Known rows:
[ 38 -19  -1   8  16  24  29 -29  -2  -1  25  -4  16  -8  26 -12  20 -22
  44  25   1  22  21 -24  19 -12   4   4 -31  -1 -19   6   5  -8   3  12]: breflin
[  1 -17 -32  20 -18   1  34  -5 -15  -6  31 -11   0   4  25 -30   9   3
  25   8  16 -13  26 -27  36  -3  -2  14  -7   0  -5   8  -8 -23  22   1]: pakur
[ 46  -5 -15  -2 -11  28  33 -25 -39  -4  33  -3  21 -16  25 -20  24 -16
  59  28   8   9  28 -21  23  -7  -8   3 -38  -1   6  13 -16 -11   8   0]: gaflar
[  7  -1 -23 -10   7 -12  18 -28 -35   6  19  -3  31  -9  18 -24  42 -16
  34  11  16   3  26 -28  14  -7  -1  12 -19  19 -20   5  18 -24  -5  -8]: flistak
[ 19 -17 -25 -12 -24 -17  20   1 -46  -6  37   4  35 -36  31 -12  11   1
  13   3   8  -1  43  -3  14 -19   0 -10 -23  -1 -50   6  16 -12  13 -10]: raveri
[  7   8 -42  -7   1  -3  31 -22 -34   1  11  -7  24  -4  25 -18  15 -13
  21  20   6  -2  23 -33   5 -12   3  14 -13  21 -21   9  15 -23 -10 -14]: fazagrun
[ 14  -2 -32 -26 -40  -6  58 -28 -36  -5  35  12  25  23   3 -23  -1  -9
 -24  -4  10 -23  31 -40  -5  -7 -11  41 -10  19 -20 -13   4 -20   2 -33]: tenur
[  8 -38  -6 -17 -13 -10  43 -46 -31  -6  27 -10  29  35 -13 -40  36 -10
 -26 -20   6 -11  39 -32  24   1  -9  42  -5  -2  -7 -38   5 -20  33 -20]: koles
[ 53 -19  -8  -5 -20  17  50 -44 -13  -9  39   8  14  17   9 -21   9 -33
  12  10  14 -12  18 -45  26 -19 -13  17 -37  17 -24  -3   6 -19  13  -2]: pinabom
[ 22   2 -11   8 -17  30  37  -7 -19 -11  14  -8   6  -1  34  -5  10   2
   5  17  -1 -13  26 -33  21  -9   1   8   7  10 -21  16  -1 -22  -4   3]: zadrem
[ 11   5 -27  -1 -14  27  41 -22 -11   2  15   7  14   1  39 -18  13   0
  -1  14   0  -8  30 -27  10 -15  -7   2  -6  19 -25  22  11 -30   2 -11]: kliver
[ 19  12 -43  -8  -6   3  27 -13 -43   2   6  -7  30  -2  20 -12  17  -9
  21  21   6  -8  16 -34  11  -7   3  21 -11  18 -22  10  14 -27 -20 -10]: dritu
[ 31 -17 -11   1   8  33  35 -42   8  -4  39   0  16  -2  29 -18  11 -24
  68  31  -8  28  11 -28   8 -13   3  11 -35   6 -12   9  -1  -2   2   2]: trobrim
[  3  -5 -28 -20  22   6  39 -16 -18  13  16  24  42 -10  15 -24  28  -7
   0   8   5  12  36 -11 -14 -10  -3  14 -22  -3 -36  -4  15  -7   1 -21]: funus
[ 39   5 -29  -1 -12  27  35 -19 -31   1  11  11  20  -8  32 -17  13  -9
  14  20   5  -4  27 -21  16 -16  -1  -3 -24  22 -12  25   4 -26  -5  -4]: stugas
[ 34   6 -37  -7 -19  30  34 -21 -41  -3  17   8  20  -4  36 -24  19  -6
  19  21   4  -8  28 -20  19 -21  -2  -5 -27  20 -10  25  -5 -30  -3  -8]: madu
[ 39  11 -34  -6 -31  42  38 -27 -39  -5   9   6  15  -4  33 -15  -2  -5
  26  31  -2 -12  17 -26  10 -15   0   1 -28  21  -6  23  -5 -26  -9 -13]: duflon
[ -2  10 -42 -10   1   8  31 -29 -25   5   9  -6  25   9  25 -17  16  -7
  26  21  -5  -5  18 -34   6 -13   6  18  -8  26 -25  10  17 -25 -13 -12]: faskeskom

Facts:
gigek Ω [skodrur,stistu]
duflon Ω [patris]
mutu Ω [lugrem,plabun]
plestori Ω [pesibre]
balos Ω [bramiku]
mepul Ω [bugul,fasko]
flana Ω [trupum,gribro]
stikek Ω [podal,bridro]
dregopul Ω [funus]
mastil Ω [koles,tivur]
kanon Ω [lepe]
skitrim Ω [skufluk,voplal]
fuzon Ω [sutrotrar]
listun Ω [pepla]
zelistur Ω [pepla]
bugul Ω [griflan,drigrar]
bosodri Ω [fleplar,stadigros]
trufa Ω [sutrotrar]
noflum Ω [breflin]
steskomal Ω [zaduk,bosodri]
platu Ω [kleve,pesibre]
pubibik Ω [stafak]
vezos Ω [zelistur,liplun]
batoples Ω [nidin,stiskam]
stiskam Ω [batoples,tivur]
stupo Ω [klogus]
kleve Ω [platu]
plunekon Ω [vipek]
stagrutrus Ω [trobrim]
grumu Ω [brolifli,stagrutrus]
grunatom Ω [pinabom]
stafak Ω [stupo,tragrok,pubibik]
sustifam Ω [gogel]
skalok Ω [kliver,pibuk]
stistu Ω [duklan]
planetro Ω [gogel]
gaflar Ω [zelistur]
legekal Ω [gutrek]
duklan Ω [stistu]
koles Ω [batoples]
lepe Ω [batrim]
fleplar Ω [skotim]
skotim Ω [steskomal]
drigrar Ω [griflan,mepul,getel]
manul Ω [vofe]
mivul Ω [bosodri,skotim]
getel Ω [dustatus]
zaduk Ω [steskomal]
zapor Ω [koles]
tragrok Ω [grunatom]
raveri Ω [draguk]
nebruplo Ω [zuklum,noflum,breflin]
stadigros Ω [mivul,skotim]
groze Ω [grugo]
skedefu Ω [klibren,vipek]
gruku Ω [ribru]
pibuk Ω [lepe]
barek Ω [klasko]
paflu Ω [bugul]
ratebrem Ω [biklel,raveri]
siku Ω [zadrem]
skufluk Ω [gutrek,legekal]
lapun Ω [batrim,kanon,pibuk]
madu Ω [trufa]
dinum Ω [sustifam]
dobubrol Ω [gutrek]
gogel Ω [ratebrem]
nestar Ω [gogel,draguk]
η (each to the one after it):
funus > dregopul
stikek > podal > bridro
fuzon > sutrotrar > trufa > grotril > madu
plutupes > tenur
vezos > listun > pepla > paklol > skodo > ditu > gaflar > zelistur > liplun
plunekon > skedefu > vipek > klibren
stagrutrus > brolifli > balos > grumu > trupum > bramiku > flana > gribro > trobrim
gutrek > dobubrol > skitrim > pladuzan > voplal > skufluk > legekal
stistu > skodrur > duklan > liran > gigek
drufem > sili > grugo > moskur > pakur > ribru > tredilal > gruku > groze
klasko > barek
vofe > patris > manul > siku > zadrem > duflon
skotim > laskar > fleplar > zaduk > stadigros > bosodri > steskomal > mivul
drigrar > fasko > mepul > griflan > getel > bugul > dustatus > paflu > stakis
zuklum > gebiski > flavir > noflum > stugas > nebruplo > breflin
doplo > platu > plestori > kleve > pesibre
klogus > pubibik > stupo > stafak > tragrok > pinabom > grunatom
lugrem > plabun > trosta > mutu > tepam
pibuk > kanon > batrim > kliver > postim > lepe > skalok > lusil > lapun
ratebrem > sustifam > raveri > dinum > biklel > gogel > draguk > planetro > nestar
sisker > koles > filudra > batoples > zapor > nidin > tivur > stiskam > mastil
{trupum,stakis,bosodri,drufem,vipek,duklan,doplo,postim,siku,dobubrol,flavir} φ 500
{skodrur,mutu,plestori,dregopul,kanon,zadrem,nidin,grumu,grunatom,mivul,pladuzan,sili,paflu,dinum} φ 947
{gigek,tepam,listun,platu,ribru,plunekon,gutrek,vofe,drigrar,gribro} φ 311
{duflon,funus,flana,mastil,liplun,steskomal,kleve,klasko,batrim,tragrok,gruku,stugas,madu,draguk} φ 896
{paklol,trufa,pinabom,stagrutrus,stistu,fleplar,filudra,gebiski,ratebrem} φ 834
{bramiku,pubibik,skalok,grugo,zapor,lugrem,gogel} φ 886
{balos,breflin,pesibre,tivur,laskar,lapun,nestar} φ 97
{mepul,lusil,ditu,trosta} φ 955
{stikek,tenur,tredilal,stiskam,klibren,fasko} φ 979
{skitrim,noflum,batoples,getel,bridro,stadigros} φ 760
{zelistur,brolifli,pakur,biklel,legekal,koles,lepe,manul,nebruplo,barek} φ 92
{plutupes,liran,stafak,grotril,zaduk,groze,sisker} φ 796
{stupo,planetro,skedefu,dustatus} φ 342
{voplal,sustifam,pepla,podal,klogus} φ 245
Ξ dadral <- trupum,bramiku,balos,flana,trobrim,brolifli,stagrutrus,grumu,gribro
Ξ dritu <- skodrur,gigek,liran,stistu,duklan
Ξ fazagrun <- stakis,mepul,bugul,fasko,drigrar,getel,griflan,paflu,dustatus
Ξ lukan <- duflon,zadrem,vofe,manul,siku,patris
Ξ miror <- mutu,tepam,plabun,lugrem,trosta
Ξ lamir <- paklol,skodo,listun,zelistur,liplun,vezos,pepla,gaflar,ditu
Ξ pigre <- plestori,platu,kleve,pesibre,doplo
Ξ flistak <- funus,dregopul
Ξ fledrak <- stikek,podal,bridro
Ξ plemas <- mastil,batoples,stiskam,nidin,koles,tivur,zapor,filudra,sisker
Ξ faskeskom <- kanon,skalok,lepe,kliver,batrim,lusil,postim,pibuk,lapun
Ξ laten <- tenur,plutupes
Ξ flesen <- tredilal,moskur,ribru,pakur,drufem,grugo,groze,gruku,sili
Ξ stika <- breflin,noflum,zuklum,nebruplo,gebiski,stugas,flavir
Ξ plugror <- skitrim,voplal,gutrek,legekal,pladuzan,skufluk,dobubrol
Ξ lefler <- fuzon,trufa,grotril,sutrotrar,madu
Ξ zubru <- bosodri,steskomal,fleplar,skotim,mivul,zaduk,laskar,stadigros
Ξ nuge <- pubibik,stupo,pinabom,grunatom,stafak,tragrok,klogus
Ξ tregepak <- plunekon,vipek,klibren,skedefu
Ξ lefim <- sustifam,biklel,planetro,raveri,ratebrem,draguk,dinum,gogel,nestar
Ξ lilun <- klasko,barek
[trupum,nuge,skodrur,gigek,duflon,plestori,bramiku,funus,flana,dregopul,mastil,breflin,tregepak,skitrim,fuzon,trobrim,listun,zelistur,bugul,liplun,steskomal,platu,liran,batoples,lukan,fazagrun,nidin,gutrek,grumu,biklel,skalok,faskeskom,stistu,vipek,fasko,legekal,flesen,lepe,skotim,drigrar,manul,mivul,pladuzan,grugo,podal,bridro,pigre,zapor,laskar,tragrok,filudra,plemas,postim,klogus,stadigros,miror,skedefu,sili,gebiski,sutrotrar,griflan,dritu,lapun,stugas,madu,dobubrol,gogel,nestar,lilun,dustatus,lamir] μ 429
[stakis,lefim,balos,tepam,skodo,kanon,tenur,moskur,lefler,plutupes,trufa,noflum,stika,pubibik,vezos,stiskam,pinabom,grunatom,drufem,pepla,pesibre,koles,klasko,fleplar,batrim,doplo,tivur,fledrak,lusil,nebruplo,groze,pibuk,paflu,ratebrem,gribro,siku,skufluk,dinum,patris,flavir,sisker] μ 959
[zubru,mutu,paklol,mepul,stikek,tredilal,bosodri,zadrem,ribru,dadral,brolifli,pakur,stupo,kleve,plunekon,voplal,stagrutrus,plabun,stafak,sustifam,planetro,klibren,gaflar,duklan,grotril,vofe,kliver,getel,zuklum,zaduk,laten,raveri,flistak,plugror,lugrem,gruku,barek,draguk,ditu,trosta] μ 729

Rows:
No name comes twice in this set of rows, the named rows included.
[ 25 -30 -30  18 -43 -14  26  10 -27 -22  28 -15  12 -12  17  -4 -24  11
  15  21  12 -13  34 -17  31 -15  10  14 -15  -8 -34   2   2 -22  18   4] | biklel
[ 33 -18 -21  -7 -47  -9  48 -41 -37 -21  49 -23   9  31   8 -41   0 -17
  29  -4  15 -10  24 -42  44  -3  -6  15 -21  13   8  -8 -25 -15  20   1] | nebruplo
[  7   4 -22 -32 -36   8  65 -34 -28 -12  30  -3  18  27  15 -14  12  -8
 -35 -10  -1 -13  33 -48  -8  -3  -3  20   8  23 -24  -4   2  -4   0 -25] | kanon
[  0  15  -3 -16  16 -11  31   2 -16  25  29  41  33   2   2 -28  -9   1
   3  -5   6  -4  42  -8 -15 -12  12  31 -16  10 -22  -8   5  -3 -17 -12] | skotim
[ 54  -2   0 -12 -39  26  52 -43 -34 -22  35 -19   4  20  20  -8  -2 -24
  17  12  -1  -5  20 -58  19  -6  -1  21 -11  18  -5  -5 -14  -5   5   4] | grunatom
[ 28  -6 -13 -21 -10  17  53 -46  -5  -4  34  20  27  20  22 -26  25 -22
 -28  -9   8  -2  32 -43   3 -22 -16   6 -16  24 -34  -6  21 -12   5 -15] | batrim
[ -2  -7 -50  -7  -6  20  48  -2  -3   2   9  14  27   5  13 -19   9   5
 -15  23  -2  -8  30 -21 -11  -6  -9  38   0  -9 -21   3   7 -25   4 -30] | fasko
[ 17   5 -31 -47 -46  -6  58 -24 -67  -7  35  10  39   9  10 -22  17 -13
 -22  -8  11   0  45 -32  -3  -1 -14  17 -16  10 -13 -14 -10  -4   0 -35] | vezos
[ 29  16 -15   2 -11  19  32   0 -30   8  22  30  15   8  13 -27 -23 -10
  23  10   8 -34  22 -15  22 -19  12   3 -30  30  -8  26 -16 -27 -17   7] | stadigros
[ 40   2 -17 -22 -21 -21  35 -25 -60  -8  34  -5  38   1   4 -19  26 -31
   2   7  30 -11  32 -53  19  -9 -12  25 -26   8 -19 -13  14 -15  -5 -12] | lefim
[ 21 -16 -20  -6  -2  41  30 -25 -37   1 -11   9  29   8  19 -28  34  -5
 -10   9  -8 -27  26 -11  27 -11  -6  -5 -20  11  -8  12   2 -35  10 -17] | batoples
[ 33  11  -3 -14 -32 -16  52 -14 -34   5  46  37  22  29  -4 -30 -20 -15
 -19 -21  19 -41  35 -37   6 -19  -1  26 -23  28 -21   0  -2 -15  -8  -6] | fleplar
[ 18  10 -37  -1 -36  32  41  -5 -37 -12   0 -10  11   0  32  -6 -11  12
 -13  17  -3 -19  29 -27  12  -8   5   3  13  15 -12  17  -6 -25 -11  -6] | pladuzan
[ 43   8  -1 -15 -11  51  20 -46 -60   2 -12 -13  31  -4  53 -24  43   0
   8  12 -17  14  40 -17  22 -16  -5 -16 -14  22   3  10  10 -19   3  -5] | zapor
[ 55 -12  -9 -13  -4  62  28 -53 -51   0   3  -4  27  -3  19 -21  26 -18
  64  35 -20  11  24 -11  20  -6   2   8 -36  11  18   9 -10 -21   8 -17] | mastil

Now the same things, written a new way:
Known rows:
[  6  21   1  -1   0  22 -10   5  -1   9  -1 -12 -27   6   7 -19  -2   3
  -4  13 -28  -4  -3  -6  -9  -6  -9  -4   2  -4   5   7 -13 -10  30   9
 -14  -2   2  -7   2   0]: trupum
[ 18   6   7   1  -6  11 -16 -12  -1   3   7  -8  -8 -12 -17 -11  -4  15
  13  16  -9   0  -1   4 -12  -9  -7  -3  18  -4   3  11  -8 -12  20   7
 -15  -2 -20 -12 -10  -2]: gigek
[  9   5   5  -5  -4  10   6  -2  14  -4  25  -4 -12   2   8 -22 -11  11
  18  14   1  13   5   8  -7   5 -18  12  -7 -21  15   8  -5   2  25   5
  -6  -4  -5  -7   4   1]: liran
[  2  -1  29  20 -12  16 -38 -25  14  25 -13   7  -3 -36 -23  -2  35 -27
  -3  16 -31 -16 -30   2 -28 -26  -1  17  11 -13 -46 -14 -20   8 -19  29
  -8   7 -12   8 -11 -43]: lapun
[-20 -28 -28  10   2 -19  -5  -2   0   2  16  11  31   5  10  22   0  17
  -2 -30  36   7   9   3  11   0   0   6   7   8  18   2  22   5  -5 -31
  11  37  -8   2 -18  -9]: drigrar
[ 26  -9   6 -18 -14  -8  29  16 -10 -16 -18 -16  -8  -3 -18 -12 -14   2
   4  32 -14  -9  -4  13  -3  12  -2 -16   6  -5 -17  -6 -18  -2 -21  30
  -7 -17  -5   2   6  20]: getel
[ -5  -2  -7  -8   5  -3  -4  -1  -3  -4  25  -3  -6   6  17  -7  -7  13
   8   0   8   5   8   3   2   4  -8   2   3  -1  21  18   6   0  12 -18
  -5   7  -9  -7 -10   0]: bridro
[-15 -18 -21   5   3  -7  -3  11   1   2  16   5  13   8  21  11 -11  19
   3 -24  19   6   6   0  15   9   1  10  -4   7  18   0  13   1   6 -25
  -2  26  -4   1 -10  -1]: dregopul
[  9  13  -2  13 -16  25 -13   3  19  10  -1   3 -12 -13 -18 -25  12  -9
   9  14 -18  11 -19  21 -12  -3 -10  10   1 -28  -9 -10 -26  -4  19  37
 -20   9  -4   6   1 -21]: gogel
[-32  -1 -24   6  17  -6   3  14   2   3  12  13  11  15  43  16   4   1
 -17 -36  24   9  -1 -13  20   7   8   7 -20   6  28  -2  14   3   3 -30
   6  31  21  -1  -4  -5]: doplo
[ -5 -11 -26  14   0 -13   7   9   9   3  20  21  16   1  13   8  -3  13
   5 -18  37  15  -8  12  11  11  -4   4 -16 -11  29  -6   7   1   4 -18
  -3  28   2  -7  -6  -3]: koles
[ -1  11  27   7   1  13 -28 -22   7  10   2  -3 -16 -25  -7  -8  25 -11
   2  22 -26 -12 -17  -3 -26 -23  -4  11   7 -11 -38   4 -16  11  -5  20
 -14  -3  -7   5  -9 -26]: breflin
[ 25   3  19   3 -19   9   8  28  -3  -6 -38 -18  -3   1  -7 -16  -7   4
 -28  19 -29 -22  -9   3   2  11   7 -14  -9   7 -34 -22 -22   3 -12  50
  -9 -39   5  16  10  18]: bosodri
[-14  14   8   0  10  10 -15 -14  -9   8   0   0   5  11 -13   4   0  -8
  13  -7 -10  -4  20   4   0  -9   3   2   7   6   1  14  19 -14  17 -17
   9  -8   8  -2   8   2]: fazagrun
[-11  12  15   3   6  10 -14 -15 -11   8   2   4   5  15 -14   5  -3  -7
  12  -8 -11  -6  20   4   5  -8   6  -1  11   4  -1  10  19 -14  16 -17
   7 -12   4   4  11  -3]: tregepak
[ -8  10   7   3   9  11 -14 -12 -13   6   3   5   3  14 -12   5  -2  -9
  14 -12 -10  -5  18   4   5  -7   2   3   8   6   3  11  20  -8  13 -18
   9 -13   6  -2  11  -2]: miror
[-12  13   7   2   6  10 -15 -10 -11   6   2   6   0  11 -13   6  -3  -7
  15  -8  -9  -4  22   1   4  -9   3   4  10   2   1  12  13 -10  15 -22
   6 -14   8  -4   9   1]: nuge
[  6  -1   6 -16  -1  -9  29   6 -22  -9 -24  -2   5  20 -21   6  -8 -16
   7   1 -11 -10  20   2   8  11   8 -11   8  11 -20  -3  13  -5 -25   4
  21 -23  12  15  18  26]: flistak

Rows:
No name comes twice in this set of rows, the named rows included.
[ -8 -28 -14  18  11   1   2   3   5  12   5  -7  -2  12  26  21 -19  12
 -10 -22   9  15  -7 -28  30  12  -1   9 -13   8  17 -11  13 -13  17 -36
 -15  22  -3  -7  -4   6] | dobubrol
[-14  27  22  21  10  26 -40 -18  24  23 -22   6 -13 -23  -5  -2  39 -43
 -23   4 -32 -11 -35 -19 -17 -30  14   3  -1 -10 -34 -11 -21  -1  -8  31
  -7 -10  20   7   3 -32] | stakis
[  9  23  -8   7   5  20  -5   9   1   1   5  -2 -15  -4   6  -7 -10   8
  -5   3  -5   4  -4   1   3   8  -4 -14 -13  -3  21  -3  -7 -16  29  -4
 -30   2   8 -22   0   9] | siku
[ 12   8  -1   6  -4  -1 -12  11   7   4  22   7  17  -3  14  -9  -8  39
 -11 -10  23  -1   1   8   7   6  -3  -5 -14   9  23  -5  13   4  18 -14
  -5 -14  -9 -15  -4  14] | fleplar
[-12 -30 -22 -23   3 -35  37  17 -20 -18 -17   1  22  28  15  27  -9  -6
 -15 -24  22  -1  20 -14  22  13  15  -4   2  17   8  -6  11  15 -35 -15
  33  10  11  13   3  22] | zuklum
[-12   3 -12  -1   9   9  -2  12  -6   0  15 -10  -7  12  24  -7 -13  13
  -3 -13  -3   2   9  -9  10  10  -6   0  -9   4  19  10  -1 -10  25 -14
 -13  12   5  -8   0   5] | vipek
[  3 -32 -34 -14 -14 -22  38  28 -25 -21 -16   1  26  13   5  13  -9   5
  -4 -12  18  -2   9  19  11  24   5  -7   7   6  -1  -8  -3   4 -35  -6
   6  26   2  15  -5  19] | sustifam
[ 17  26  13  -7   3   7  -9 -17   3  -5   9   4 -15 -16 -12 -16   0   0
   9  25  -3   1  -7   0 -13 -15  -5 -10   3  -4  10  10  -4  -5  15   1
  -5 -15  -7 -22  -9   4] | tepam
[  7   5 -13  -1   3  -1   0   1   1  -2  14   7   5  -9   1   2  -9  14
   4  -3  17   7   5   8   1   6  -6  -6 -11  -2  34   2   8 -10  13 -16
 -12   7 -10 -17  -8   7] | trufa
[ 24  -3  -3 -30  -2 -14  36  16 -21 -25 -26 -11 -13  14  -8  -8 -20   4
  -5  19  -7  -8  18  -5  -1  10   9 -20  13   6   0   1  -8   1  -5  13
  10 -19   0  -4   8  34] | kliver
[  5  24  28   8   9  10 -26 -20  12  14   0   8 -18 -33 -10 -13  26 -15
  -1  25 -20  -9 -21  -4 -27 -22  -1   8  -1 -12 -26   2 -15   8 -12  20
 -15  -8   2  -5  -7 -26] | tivur
[ 23  -9  -6 -17 -13  -8  38  25 -16 -23 -17 -15  -4  10  -3  -6 -20   9
   0  19  -8  -6   1  11   4  23  -1 -15  -5   1  -8  -5 -12  -2 -13  18
  -7  -9  -2   3  10  29] | mutu

